[  8   4  20   4   1  -6  13 -26   1   0   3  -1   5  16  13  -3 -27  -7
  -9  -3   0  -6   4  -4  -2  12   7   3   4 -12   0   6   5   3  -4  18
  -3   0  12  -1  15 -21  -8 -10   3] : B.lj
[  4   1  -6   4   0  -2  15 -18   9  -6   3   5   6  12  25   4  -1  -7
  -9  10 -18  -4  -9   2  -6  29   3   4  14 -10   0  -1   8   4 -11  10
  17  -6  -7   1   9 -11   0  33  -4] : J.rj
[ 13   0  12  -3   3 -10  15 -17  15  -1  -3  -3  -7  32  16   0   3  -7
   3  -9  16  -5   7   0   4   9   7  10  -3 -12  10   4   4   0 -16  19
  -7 -19  17 -10  -7  -6  -9   4   4] : B.Pr
[ 17  -4   3  -1  -2  -5  16 -28  -1  -8 -22  -7   9   5   1   5 -18 -14
  12   5  -8  -8 -10  14  13  -1  17   0   8  -6  -3  -2   1  -8  -8   2
   9  -1 -14 -18  30 -33   1  36   1] : P.bg
[ 12  -5 -22  15   0  -4  23   5  11 -20  -4 -11   4   8  33  14  10 -19
   3   2   7   1  -8  -2  18  20   8   5  16  -5   5   2 -14   1  -3   8
   8   5 -27 -11  10 -17  -3  26   3] : J.dm
[  8   4  -9   3   2 -13  10 -15   6  -6   1  -7   7   3  -6   9  -5 -18
   4  -4 -13   1  -6  -4  -4  21   4   4   6 -11   0   7   1   0  -6   5
  17  -9 -17  -8   9 -29   1  30  -3] : J.rj
[ 14   4  -2   3  -4  -8  18   2   4  -2  -9  11   6  19  14   5   4  -4
   1   1   7 -14   8  -9  -2   3  -1   6  -8 -17   8  -1  -3   3  -5  14
   2   1   5  -1  -4 -20  12  -5   2] : B.lj
[  9   3  12  -2 -12  -7  10 -14   6  -2 -13   4  10   4   1   4  10 -11
  10  -7   4   5  12  -1  -2  18  11   1  -2 -10  -2  -1   1  -4 -12   6
   9   2  17  -4  -8  -3 -10  -5   3] : B.Pr
[  3   0  -5   4  -5  -3  23   4  -2  -8  -4  -8  14   1   4   5  -5   2
  16   2  -5  -4  28  -5   8 -28  13   0   4  -9  -1  -4  -7 -12 -13   5
   3  -5  12 -12   8  -8  -2  13   3] : N.zf
[  7   1  24   3 -11 -15  25 -12   6  -5  -2  -2  -3  11  11  11  10  -3
 -12  -2   8  -8  14  -7   1  -5  -5   1  12  -8   6  -2   1   7 -18   9
   5  -5   3  -5  -5  -1  20  14   8] : B.Pr
[  5   4  -2  -1   6  -3  16 -27   4  -3   8 -12  14   9  24   7   6  -2
  22  -2 -23 -14 -17  15   9   5  14   8   2 -13  -1  -7   5  -2 -19   4
   6 -12 -14 -13  20 -36  -5  25  -3] : P.bg
[  9  -5  13  -1 -11  -4  21  -1   4  -5  -8   2  14  10  -8   3  10 -13
   6 -14  12  -6  11 -14  -1   9  15 -13  23  -2   2 -17 -11  -6 -25   6
   2   9  13 -16   5  -7   0  30   4] : B.lj
[ 10   8  -3  -1   0  -5   9 -16   0   1  -2  -9   6  15   6   5  -3  -4
  15  -6 -18  -6   5  -2   6   4  -1  14 -36  -9  -9  10 -11   2   1  13
  -6  -3  -5 -14  -1 -28  -2   0  -7] : N.zf
[ 6 -1  7  3 -8 -5 17 -2  1 19  0  1  2  7  8  9  3 -9 -6 -3  6 -1  2 -6
 -1 12  1 -1 22 -6 -1  4  1 -1 -5  6 14 -2  9 -6  7 -7 -2 29  4] : J.rj
[  9   0  -6  -2 -10  -2  13  -9   7 -15  -1   2   6 -10  41  15  -2   5
 -13  12  13  12  -7  14  -3  24   4  11  50 -16   5   7  -1   8  -7   8
  21  -6 -20  -7   3   0   3  25   1] : J.jz
[  5  -4   1  -3  -6  -1  16   1   1  -5  -4  -4   4  17   8   4   9   0
   6  -9  19  -5   9  -3 -13  11  14  -5  10  -4   5   2   0  -1 -16  15
  -7   2  18 -13  13   1  -2  10   3] : B.lj
[  3  17 -11  -5   3  -3  10 -10   1  -7  -3 -14   3   7  12   1  16   4
  11   9  -5  -4 -14  10   8  -3   6   5  -1  -9   2  -1  -5  -1  -6 -22
   4   1 -26 -14  33 -18   0  27   4] : P.bg
[ 11   0 -12  -1   2  -8  19 -21   2  -7   8  -9   3  18  28   3  -8  -3
  17  12  -9 -10 -14   3  13  -1  14   5  -4 -10   7   7   6   5 -17   6
   0 -13 -18 -15  25 -31   1  32   4] : P.nm
[  3  -4  -4   2   5  -6   9 -15   4  -8  -1 -13   3  10  10   2 -13  -4
   8   0 -13 -14  -6   4   8   0   0   8  -6   4  -1  -3   0  -9 -15  -3
   8   1  -9 -12  31 -26   2  24  -2] : P.bg
[  3   9   7  -5  -4 -17  16 -14   6   0   2  -1   1  25  32   0  21  -5
  -1  -5  19 -10   9 -12  14   9   6   3  14  -3  13   3   4  -2 -20  11
   1   0  22  -3 -10 -20   8   3   5] : B.Tb
[  1  -5  -5  -2   2  10  13 -16   2  -1   4  -3   7  11  21   7 -11   1
  20  -5 -11   5   0  14  14  12   4  11  10  -8  24  -5  -4   5  -9   2
  10 -12  -7 -20  23 -13  -1  23  -2] : P.nm
[ 12   5  17  -3   1 -11  19 -28   9   5 -12   3  10  31   4  -1  -1 -13
 -16  -4   7 -18  10 -16   6   7  13   4 -10 -15   0   8  12  -2 -18  13
   3  10  22   3   0 -25  -4   4   6] : B.Tb
[ 13  -6  -6  -4   6  -2   9 -18   4  -2  -3  -5   5  11  12  21   0  -8
  14  -1 -16  -1  -4  -5   6  10  11  11 -28 -13  -4  -1   0  -4  -4  12
  -4  -5   0  -8  -2 -33  -1   1   3] : N.zf
[  9   8  -8   1 -11  -9   9 -17   3   9   7  11   3  23  13   1  19 -11
  13 -12 -17  -9  10 -15   1  12  11  12 -35  -7   4   0  -4  -1  -8  15
  -1  -8  21  -3 -31 -30   3  -1   1] : N.zf
[ 12   6   7   5   0  -6   9 -16   4   0  -6 -16   8   6  11  -7   1 -16
  10   3  -4  -7   6  -4   5 -13  14 -19 -11 -12  11  -9  -6   6  -9   9
  -5   1  -9  -9   4 -29  -3   7   7] : B.lj
[  2   9   2   0  -5  -8  27 -13   3  -7  -1  -8   4  29  14   5 -15  -9
   9   8  13 -15 -22   6  12   7  16  -2  35  -6  -1   3   0   1 -26  -6
  11   6 -24 -16  55 -14   0  48   6] : P.bg
[ 11  11  -7   8 -11 -11  11 -20   9  -8  -2   7   8  -6  25  23   0 -19
  -8   3 -24  -5  -2   8   0  17  24  10   3 -11   3   3   2 -16  -2  25
  21 -15 -38   3 -21 -42   1  24  -2] : J.jz

[12 -2 -5 -3 -7  2 -2 -4  7 14  7  5  5 -1 13  3 -2  1  4 19 13 -3  7  5
  4  4 -6  7  1  4 -2 -8  1  2  0 -9 -7 18  7  7 -1  2  5  4 -5] : gs.(88)
[  7 -10 -18  -6   0   7  -5  20  -9  17   1  21   5  13  10  11   5   6
   0 -10  10   9  -6  -8  -5  14   6   4   3   2   5  -4  -2  -1  18  10
 -21   4  -5 -10 -16   4   7  -6  -7] : td.(90)
[  1  -7 -11   2   0  -8   6   2  -4  14  -2   4  11 -10  16  -7  -8   0
   0  12  13  -5   9   5  -6   7   0  -3  -3  16   1   6   2   3  -6  -2
  -4  28   1   9   9  -1  -4   0  -3] : gs.(94)
[ 11 -11  -4 -11   0  14  25  52   3  46  -6   4  13   4  19  20 -19  30
  -2  -6  26   0  43  11  13   1  15  -1   5  14   7  -7 -22   0   8  16
   1  15   7  -6 -23  10  26   8  26] : td.(97)
[  0 -12 -10  -1  -6   2  -5  16  -6   7   1   9  -1  11   5   8  10  12
  -3 -14   2   7  -8  -4  -7  22   4  -3  -2   2   0  -3  -5  -2  13  12
 -11   7 -10  -7  -7   4   6  -3  -2] : td.(90)
[  1 -18  -8  -2   7  -2  -3  22  -6  15   4   9  -7  10   5  10   9   9
   1 -29  10   5 -16  -6 -12  25  13  -4   9   4  -2  14  -6   2  12   6
 -13   4  -9  -8 -10  10   1  -3   8] : td.(90)
[ -1 -19 -14   6  -4 -10  -2 -11   2  14   6   0   5  -2  20   6  -3  -6
   1  -3  13   5  -6  -6   8  13  13  -7   4   1   0  -1   5  11  -8  -6
  -6  37   1   7   1   1   0   4 -15] : gs.(91)
[  2 -12  -9  -4   1 -11   1  -2  -2  19  12   5  -3   0  11   4  -4  -2
   2  -8  11   3  -4  -9  -3   9  11  -2   0  10  -3   5   0   7  -2 -10
 -12  14   2  -5   3   4  -4  -1  -9] : gs.(91)
[  5  -9  -7  -5   2   5   3  15   0  14 -12   7   2   5   7   5  17  14
  -1 -18   9   7   5   3  11   8  13  -5   5   6   9   6  -3   0   8   7
 -15  16   5  -3 -15  10  -3  -2   3] : td.(90)
[  2 -10  -9   5  -9  -5  -3  -8 -15  16   6   3  -1   3   9 -15   5  -9
   0  -9   2   5 -10  -2   0   0   3  -4   5   7  -1   6   1   6   0  -4
 -16  13  -3  -2   0   6   4   2 -10] : gs.(91)
[ -2  -5   3  -2  10   3  -9  11  -7   9 -10   9   7  12   8  -1  -1   0
   3 -15   3   7 -13  -6 -12   9  12  -8  10  -1   8  10   4  17   9  11
  -9   1  -6  -2  12  12 -13  -4  -1] : td.(95)
[ -3  -3  -7  -3  -1  -9   7   3  -9  14   5   0   2   0  15   0  -4  -1
  -8  23  -4   9   3  -2  -5  -4   0  -8   4  25  -3   0  -9   6 -22  -3
  -3  19  -2   2  10   2  -1   9  -5] : gs.(94)
[ -6 -19 -10   1   0   5  -3  -6  -2   6   6   7   2  -3  14   1  -2   4
   0   1  10   2   2  -3  -2  -1   0  -9   2  10  -3   1  -2   2   4  -2
  -6   9   0   6   7  -1  -5  -7 -14] : gs.(91)
[  6 -10 -15   6  -3  -7  -1  -3   0   3 -22  -6   9   0  12   3  -1  -1
   1   4  11 -13   5  -9   3   8   5  -1   4   0  -2  -6 -14   3 -17   0
  -2  26   3   4  -1   3  -1   0  -1] : gs.(88)
[  1  -6  -8   0  -3   1   6  16   3  14   5  -1   6 -12  17   3 -12   8
  -3   9  20  -2  18   6   9   1  11   5   4   8  -1   6  -3   2  -8  -8
   0  31  -1  -5   0   1   8   7 -15] : gs.(88)
[  1  -5 -12   0 -16   3  -5  15   1 -15  -1  14  -2  10   3   2 -11   8
  -1 -22   4   4 -19  -8  -4  19  14 -10   2   0   2   8  -3   2  11   9
  -5  -5   1 -12 -16  -2   2  -2   2] : td.(95)
[ -3  -9 -10   3   3   0  -1  13  -8   2  -4   8   2 -17   3   1  -3   8
  10 -12   2   2  -9 -12  -7  10  18  -5  -3   5  -2   8  -5   1   8   3
  -6   9  -6  -1  -4   4  -7  -1   2] : td.(95)
[  4  -3   3   0   2  14  -4  11  -2  -9  -6  10   0  12  -8   2  -6   2
   0 -15   0   2   0 -12 -11  14   7  -6  -2  -5   0   4   3   4   4   5
   1  -6  -1  -2  -9   1  -4   0   5] : td.(95)
[ -3  -3  -2 -10   1   5  -1  21   1   8  -5   5   7   9   5   8   1  11
   3 -11   6  -5  14   4   4  10  16  -2   2   3   1  -5  -9  -1   6   8
  -8  -3   4  -1 -13   3  18  -7   9] : td.(97)
[  4  -5  -7   2  -1  -6  -7  24  -9   9  -6   7  23  11   5  -2   2   2
   2 -17   0   3   8  12  -6   7   7 -10 -13  -5   2   2  -4   3   3  10
  -2   3  -1  -1  -2  -7   2  -3  -2] : td.(95)
[  6  -3   2 -10  -1   7  -2  14   0  -5   5   2   5  -2   1   2   6  13
  -5  -7  -3   2  -9  -1   3  -2   1   3   8  -2   2  15  -2  -3   4   4
 -13  10   5  -6 -15  -2   3   3   7] : td.(97)
[ -2 -11  -7   5   1 -15  -3 -30   4   9   7   6   7  -1  13  -3   1 -13
  14  -1  10   4 -14  -9   5  15   4 -16   1   7  -4  -4   6 -10  -2  -5
 -11   6  11  19   7   4   5   0  -9] : gs.(91)
[  5 -18  -6  -2  11   6 -12  10  -6  -3  10   3  -6  22  -3   5  21   6
   6 -17   8   6  -9  -7 -14  35   0  -5   1  -5   2   7   0   4   7   2
  -9   5  -9  -8 -12  -2  -6  -7  -4] : td.(90)
